Here is a tiny trained network, its code and every weight. The questions are about switching its units off for an input and a target symbol, where a switched-off unit gives its printed mean instead of its output.

import numpy as np


def w(rows, s, z=0):
    codes = np.array(rows[::2]) - 128.0
    scale = np.full(codes.shape[1], s)
    scale[-1] = z or s
    return codes * scale


def norm(h):
    return h / np.sqrt((h * h).mean(-1, keepdims=True) + 1e-5)


def f(y):
    return y / 2 * (1 + np.tanh(0.7978845608 * (y + 0.044715 * y**3)))


def softmax(a):
    e = np.exp(a - a.max(-1, keepdims=True))
    return e / e.sum(-1, keepdims=True)


def log_softmax(a):
    a = a - a.max(-1, keepdims=True)
    return a - np.log(np.exp(a).sum(-1, keepdims=True))


def net(x, mask):
    ids = ['ΘΞΠΨΩβζημτφ'.index(c) for c in x.split()]
    T = len(ids)
    res = E[ids] + P[:T]
    u = 0
    for l in range(3):
        r = norm(res)
        for j in range(2):
            rows = slice(4 * j, 4 * j + 4)
            q, k, v = (r @ M[l][rows].T for M in (Q, K, V))
            z = softmax(np.where(np.tri(T) > 0, q @ k.T / 4**0.5, -1e9)) @ v
            o = O[l][rows]
            res = res + np.where(mask[u + j], z, o[:, -1]) @ o[:, :-1]
        u += 2
        y = f(norm(res) @ A[l][:, :-1].T + A[l][:, -1])
        res = res + np.where(mask[u : u + 4], y, B[l][:, -1]) @ B[l][:, :-1]
        u += 4
    return log_softmax(norm(res)[-1] @ U[:, :-1].T + U[:, -1])


Q, K, V, O, A, B = {}, {}, {}, {}, {}, {}
E = w([
[249,215,77,19],'Θ',
[168,123,121,161],'Ξ',
[137,66,74,177],'Π',
[132,227,178,146],'Ψ',
[242,140,69,176],'Ω',
[245,141,69,176],'β',
[70,124,128,79],'ζ',
[54,103,174,98],'η',
[111,107,154,77],'μ',
[120,97,185,68],'τ',
[62,111,152,91],'φ',
],0.019)
P = w([
[180,22,254,103],'0',
[154,25,254,115],'1',
[163,36,223,143],'2',
[167,52,195,167],'3',
[165,66,175,184],'4',
[154,77,151,201],'5',
[129,102,114,225],'6',
[224,73,155,100],'7',
],0.0069)
Q[0] = w([
[66,219,57,20],'L0H1',
[72,80,91,24],'L0H1',
[118,206,154,82],'L0H1',
[57,147,100,1],'L0H1',
[53,135,147,94],'L0H2',
[117,161,203,54],'L0H2',
[89,23,215,79],'L0H2',
[61,13,125,190],'L0H2',
],0.016)
K[0] = w([
[221,122,173,114],'L0H1',
[170,62,140,69],'L0H1',
[216,146,142,84],'L0H1',
[211,93,179,48],'L0H1',
[88,104,155,58],'L0H2',
[20,155,139,71],'L0H2',
[16,108,131,107],'L0H2',
[107,1,135,158],'L0H2',
],0.015)
V[0] = w([
[81,191,122,121],'L0H1',
[155,161,192,129],'L0H1',
[156,91,101,124],'L0H1',
[102,166,138,180],'L0H1',
[146,189,156,180],'L0H2',
[129,120,123,139],'L0H2',
[91,148,252,46],'L0H2',
[157,138,162,165],'L0H2',
],0.018)
O[0] = w([
[114,149,2,186,2],'L0H1',
[122,242,223,182,174],'L0H1',
[32,62,176,17,159],'L0H1',
[113,182,77,168,50],'L0H1',
[93,236,45,134,62],'L0H2',
[147,110,111,170,135],'L0H2',
[142,179,209,210,234],'L0H2',
[82,171,103,183,156],'L0H2',
],0.0091,0.0072)
A[0] = w([
[167,122,247,157,178],'L0N1',
[148,205,87,73,79],'L0N2',
[170,244,116,22,1],'L0N3',
[233,115,99,208,251],'L0N4',
],0.012,0.0052)
B[0] = w([
[1,116,168,211,247],'L0N1',
[188,225,189,96,134],'L0N2',
[218,88,204,86,136],'L0N3',
[6,131,100,35,167],'L0N4',
],0.013,0.014)
Q[1] = w([
[225,155,121,113],'L1H1',
[86,135,130,1],'L1H1',
[136,186,167,61],'L1H1',
[103,207,125,13],'L1H1',
[162,61,107,196],'L1H2',
[166,37,117,147],'L1H2',
[94,134,136,77],'L1H2',
[189,63,84,191],'L1H2',
],0.014)
K[1] = w([
[99,124,207,80],'L1H1',
[189,188,129,165],'L1H1',
[197,184,161,19],'L1H1',
[142,201,156,37],'L1H1',
[46,119,77,84],'L1H2',
[123,6,82,92],'L1H2',
[120,78,146,125],'L1H2',
[49,129,127,63],'L1H2',
],0.014)
V[1] = w([
[167,184,184,28],'L1H1',
[123,189,88,87],'L1H1',
[44,77,34,178],'L1H1',
[159,139,178,141],'L1H1',
[13,92,149,127],'L1H2',
[214,150,139,137],'L1H2',
[37,90,179,134],'L1H2',
[100,150,254,158],'L1H2',
],0.015)
O[1] = w([
[230,143,211,158,146],'L1H1',
[121,114,234,160,81],'L1H1',
[6,150,94,160,103],'L1H1',
[211,97,107,81,151],'L1H1',
[123,143,30,62,227],'L1H2',
[158,79,206,212,81],'L1H2',
[139,170,81,40,243],'L1H2',
[166,113,149,46,254],'L1H2',
],0.013)
A[1] = w([
[196,143,177,172,9],'L1N1',
[178,9,164,105,72],'L1N2',
[17,100,113,134,142],'L1N3',
[22,194,94,126,111],'L1N4',
],0.012)
B[1] = w([
[4,86,86,34,124],'L1N1',
[127,26,213,204,143],'L1N2',
[160,68,166,78,254],'L1N3',
[194,158,220,158,216],'L1N4',
],0.012,0.0069)
Q[2] = w([
[177,23,135,245],'L2H1',
[183,124,126,207],'L2H1',
[234,169,108,215],'L2H1',
[136,132,38,160],'L2H1',
[251,152,84,151],'L2H2',
[127,88,28,140],'L2H2',
[151,230,53,74],'L2H2',
[202,131,121,154],'L2H2',
],0.012)
K[2] = w([
[234,193,119,137],'L2H1',
[250,141,113,145],'L2H1',
[217,143,161,93],'L2H1',
[170,95,63,69],'L2H1',
[227,195,77,66],'L2H2',
[164,175,93,72],'L2H2',
[63,218,150,129],'L2H2',
[153,130,169,74],'L2H2',
],0.014)
V[2] = w([
[202,163,81,27],'L2H1',
[101,173,165,200],'L2H1',
[103,110,231,48],'L2H1',
[188,159,66,76],'L2H1',
[223,173,36,60],'L2H2',
[32,195,173,100],'L2H2',
[63,254,173,84],'L2H2',
[37,138,131,144],'L2H2',
],0.0092)
O[2] = w([
[109,75,185,243,156],'L2H1',
[157,144,72,46,92],'L2H1',
[135,162,8,218,249],'L2H1',
[178,75,189,203,116],'L2H1',
[37,133,105,198,119],'L2H2',
[193,93,112,173,181],'L2H2',
[255,164,103,206,185],'L2H2',
[220,74,160,127,133],'L2H2',
],0.0088,0.013)
A[2] = w([
[109,6,69,133,152],'L2N1',
[7,127,161,181,62],'L2N2',
[169,232,104,149,157],'L2N3',
[82,96,218,186,255],'L2N4',
],0.015,0.0078)
B[2] = w([
[167,39,97,29,255],'L2N1',
[21,199,109,84,124],'L2N2',
[135,165,81,214,192],'L2N3',
[97,122,97,248,242],'L2N4',
],0.017,0.0066)
U = w([
[246,160,173,106,151],'Θ',
[120,171,129,29,7],'Ξ',
[144,28,77,78,113],'Π',
[174,196,78,202,204],'Ψ',
[167,71,117,187,93],'Ω',
[178,89,121,179,104],'β',
[47,173,55,123,162],'ζ',
[170,248,107,47,93],'η',
[150,125,182,76,2],'μ',
[145,139,113,159,122],'τ',
[123,181,79,123,192],'φ',
],0.014,0.0057)

Each question gives the input, a string of symbols that net reads in full, and the target symbol t.
The units are the heads (4 rows each of Q, K, V and O) and the neurons (one row each of A and B). Each row of codes is followed by its name. A weight is (code - 128) times the scale printed after its matrix; where a second scale follows, it is the last column's (O, A, B and U).
mask holds one flag per unit, layer by layer, with each layer's heads first. A switched-off unit (its flag False) gives its mean, the last column of its rows in O or B, instead of its output. The means were averaged over made-up inputs and are rounded, as every weight is.
A unit's drop is (log p(t) with every unit on - log p(t) with that unit switched off) / (log p(t) with every unit on - log p(t) with every unit switched off).
The circuit of an input: a set's keep is (log p(t) with only the set's units on - log p(t) with every unit switched off) / (log p(t) with every unit on - log p(t) with every unit switched off). Starting from the 12 units with the biggest drops (on a tie, the unit counted first), units are removed one at a time, each time the one whose removal leaves the highest keep (on an exact tie, the one counted first), for as long as the keep stays at least 0.8.
circuit, biggest first: the units of the circuit, biggest drop first
top k neurons: the k neurons with the biggest drops, biggest first
k most important neurons of layer l: the k neurons of layer l with the biggest drops, biggest first
heads that matter: for each layer, one digit per head in row order, 1 if its drop is at least 0.15 and else 0, layers parted by /
input φ Ψ η Θ Ω, target Θ: circuit, biggest first	L0H2; L1H1; L0N1; L0N2
input τ φ Ω ζ τ Ξ Ψ, target Ψ: circuit, biggest first	L0H1
input Θ Ξ Ξ Θ μ, target Ω: heads that matter	11 / 00 / 01
input η Ξ η φ τ, target Ξ: heads that matter	01 / 11 / 00
input φ τ φ η τ β, target η: top 3 neurons	L0N1; L0N4; L0N2
input Ψ μ Π Π ζ, target ζ: 3 most important neurons of layer 0	L0N4; L0N1; L0N2
input Π Ψ η Ξ, target η: circuit, biggest first	L0N1; L0H2; L2H1
input η Ω β Θ Ξ, target Θ: circuit, biggest first	L0H2; L0N1; L1H1
input Π φ τ, target Ξ: heads that matter	01 / 11 / 10
input τ Π β η Ω, target η: top 3 neurons	L0N4; L0N1; L0N2
input Π μ φ η Π Π φ, target ζ: heads that matter	01 / 01 / 00
input Ω Π φ η, target Ξ: circuit, biggest first	L2H1; L1H2; L0N1; L0H2
input Ω Ξ Π Π η η, target η: top 3 neurons	L0N1; L1N4; L2N1
input μ φ Π φ, target ζ: top 2 neurons	L2N4; L2N1
input Π φ Ω τ μ, target Θ: top 2 neurons	L0N1; L1N4
input Ξ β ζ β η μ η μ, target η: circuit, biggest first	L1H2; L2N1
input η Ψ τ η μ, target η: heads that matter	01 / 01 / 11
input τ τ Π Π η, target ζ: 2 most important neurons of layer 2	L2N4; L2N2
input Ξ Π η, target ζ: heads that matter	01 / 01 / 00
input Ξ β τ Ω, target Ω: top 2 neurons	L0N1; L0N4
input Π Π η η Π Θ Ξ, target Θ: 2 most important neurons of layer 1	L1N1; L1N3
input Θ ζ τ Π β, target Π: circuit, biggest first	L0H1
input τ Π μ Ω Ψ β, target Ψ: circuit, biggest first	L0H1
input β Π τ Θ Θ Ψ Ξ, target Ψ: top 2 neurons	L2N3; L0N3
input Ω Ω Π ζ, target ζ: circuit, biggest first	L0H2; L1H1
input φ η Ξ τ Ξ, target η: heads that matter	01 / 00 / 00
input ζ η μ Ω Π Π τ, target ζ: 2 most important neurons of layer 2	L2N4; L2N2
input η Ψ φ Θ η Ψ Ξ, target Ψ: most important neuron of layer 0	L0N2
